Below are the code and all the weights of a small trained network. Each question names an input and a class and asks about switching units off, where a switched-off unit gives its printed mean instead of its output.

import numpy as np


def w(rows, s, z=0):
    codes = np.array(rows[::2]) - 128.0
    scale = np.full(codes.shape[1], s)
    scale[-1] = z or s
    return codes * scale


def f(y):
    return y / 2 * (1 + np.tanh(0.7978845608 * (y + 0.044715 * y**3)))


def log_softmax(a):
    a = a - a.max(-1, keepdims=True)
    return a - np.log(np.exp(a).sum(-1, keepdims=True))


def net(x, mask):
    res = np.array(x, float).reshape(1, 8) / 4 @ E
    y = f(res @ A[0][:, :-1].T + A[0][:, -1])
    res = res + np.where(mask, y, B[0][:, -1]) @ B[0][:, :-1]
    return log_softmax(res[-1] @ U[:, :-1].T + U[:, -1])


A, B = {}, {}
E = w([
[113,2,146,202,230],'x0',
[159,194,225,201,103],'x1',
[124,131,128,127,131],'x2',
[123,130,128,128,132],'x3',
[194,82,157,105,123],'x4',
[43,70,170,100,51],'x5',
[130,125,122,133,124],'x6',
[123,131,111,139,121],'x7',
],0.0069)
A[0] = w([
[120,137,54,51,192,101],'n0',
[157,143,103,146,179,30],'n1',
[73,107,91,46,164,100],'n2',
[127,91,128,159,182,21],'n3',
[156,152,116,103,187,54],'n4',
[135,155,168,132,155,2],'n5',
[53,76,166,115,64,78],'n6',
[128,190,154,57,96,17],'n7',
[115,159,174,201,120,49],'n8',
[198,102,157,179,71,136],'n9',
[126,140,198,123,127,170],'n10',
[150,166,157,58,109,115],'n11',
[109,41,183,140,183,74],'n12',
[67,71,128,198,173,116],'n13',
[235,159,107,51,29,129],'n14',
[100,95,94,121,164,66],'n15',
[172,167,110,105,229,71],'n16',
[106,160,124,176,94,202],'n17',
[176,59,167,149,226,117],'n18',
[170,179,103,136,197,98],'n19',
[177,63,160,211,188,106],'n20',
[129,143,130,88,88,36],'n21',
[173,154,89,151,165,65],'n22',
[85,85,174,84,89,49],'n23',
[130,149,142,80,78,106],'n24',
[39,66,183,106,84,62],'n25',
[181,69,102,69,121,132],'n26',
[169,153,104,131,170,41],'n27',
[121,170,165,244,72,148],'n28',
[116,95,158,133,169,86],'n29',
[224,99,144,77,159,210],'n30',
[59,142,66,123,145,127],'n31',
[70,119,180,193,179,95],'n32',
[159,226,67,113,116,39],'n33',
[102,84,77,88,128,103],'n34',
[67,97,137,136,69,196],'n35',
[93,111,32,110,110,109],'n36',
[61,69,144,134,48,104],'n37',
[208,174,68,123,217,120],'n38',
],0.011,0.0048)
B[0] = w([
[194,98,217,92,111,202],'n0',
[165,75,121,170,15,137],'n1',
[214,112,205,79,174,194],'n2',
[172,192,99,106,9,159],'n3',
[170,99,173,168,81,137],'n4',
[207,90,201,96,23,115],'n5',
[94,85,126,227,89,187],'n6',
[171,203,94,85,107,174],'n7',
[214,163,206,43,96,155],'n8',
[118,114,169,57,186,167],'n9',
[160,84,159,108,196,166],'n10',
[103,141,77,118,114,175],'n11',
[144,235,51,67,73,221],'n12',
[126,159,57,63,91,227],'n13',
[68,195,23,94,157,249],'n14',
[172,158,130,81,102,156],'n15',
[136,91,156,208,108,180],'n16',
[127,123,120,100,197,184],'n17',
[109,164,34,92,148,254],'n18',
[141,72,155,231,104,180],'n19',
[64,161,90,74,113,247],'n20',
[173,181,103,137,38,137],'n21',
[194,98,124,196,84,153],'n22',
[148,86,167,215,90,155],'n23',
[117,120,67,124,93,170],'n24',
[95,106,130,207,83,193],'n25',
[144,96,207,57,196,182],'n26',
[171,77,172,177,1,139],'n27',
[191,90,242,41,202,214],'n28',
[151,191,104,127,105,156],'n29',
[76,75,143,158,228,217],'n30',
[105,119,149,54,151,178],'n31',
[150,183,93,66,126,188],'n32',
[150,132,73,138,105,200],'n33',
[187,77,197,92,135,181],'n34',
[93,83,102,169,154,206],'n35',
[181,174,205,83,186,192],'n36',
[120,71,132,197,118,194],'n37',
[131,80,145,193,121,231],'n38',
],0.0067,0.0065)
U = w([
[132,197,29,82,112,4],'0',
[164,136,215,46,173,86],'1',
[132,102,110,254,83,54],'2',
[103,143,109,97,212,226],'3',
],0.0094,0.0039)

Each question gives the input, the list of numbers given to net, and the class t.
The units are the neurons (one row each of A and B). Each row of codes is followed by its name. A weight is (code - 128) times the scale printed after its matrix; where a second scale follows, it is the last column's (A, B and U).
mask holds one flag per neuron, in row order. A switched-off neuron (its flag False) gives its mean, the last column of its row in B, instead of its output. The means were averaged over made-up inputs and are rounded, as every weight is.
A unit's drop is (log p(t) with every unit on - log p(t) with that unit switched off) / (log p(t) with every unit on - log p(t) with every unit switched off).
The circuit of an input: a set's keep is (log p(t) with only the set's units on - log p(t) with every unit switched off) / (log p(t) with every unit on - log p(t) with every unit switched off). Starting from the 12 units with the biggest drops (on a tie, the unit counted first), units are removed one at a time, each time the one whose removal leaves the highest keep (on an exact tie, the one counted first), for as long as the keep stays at least 0.8.
units of the circuit, in order: the units of the circuit, biggest drop first
most important unit: the unit with the biggest drop
k most important neurons: the k neurons with the biggest drops, biggest first
drop when u is switched off: that unit's drop, to one decimal
input [3,8,-7,-7,-5,-2,3,1], class 1: most important unit => n28
input [7,-7,6,-4,7,-5,-6,-3], class 0: 3 most important neurons => [n18 n12 n3]
input [6,-4,7,2,2,3,-8,7], class 0: units of the circuit, in order => [n12 n13]
input [1,-7,0,4,4,8,-3,-7], class 2: units of the circuit, in order => [n6 n25]
input [-5,-6,3,-2,-1,-6,0,8], class 1: units of the circuit, in order => [n0 n36]
input [6,-2,-2,-6,4,6,7,-4], class 0: 3 most important neurons => [n12 n13 n18]
input [2,-8,-5,5,2,-8,6,5], class 1: 4 most important neurons => [n0 n26 n36 n2]
input [-5,7,-2,6,-5,-1,7,3], class 1: 2 most important neurons => [n28 n8]
input [-2,3,5,-5,7,-4,1,2], class 3: 2 most important neurons => [n14 n30]
input [-3,-7,-6,-2,6,-7,4,-4], class 1: 2 most important neurons => [n26 n0]
input [7,-7,-4,3,3,7,1,8], class 0: 2 most important neurons => [n12 n13]
input [-8,8,-5,-2,7,7,2,4], class 0: 3 most important neurons => [n14 n24 n7]
input [6,-3,-7,4,2,4,1,-4], class 0: drop when n13 is switched off => 0.1
input [-1,0,-6,3,0,3,0,6], class 2: drop when n27 is switched off => -0.1
input [8,-2,-8,-4,4,8,2,-6], class 0: drop when n18 is switched off => 0.2
input [8,4,-2,-2,-7,-8,-3,-5], class 0: drop when n20 is switched off => 0.4
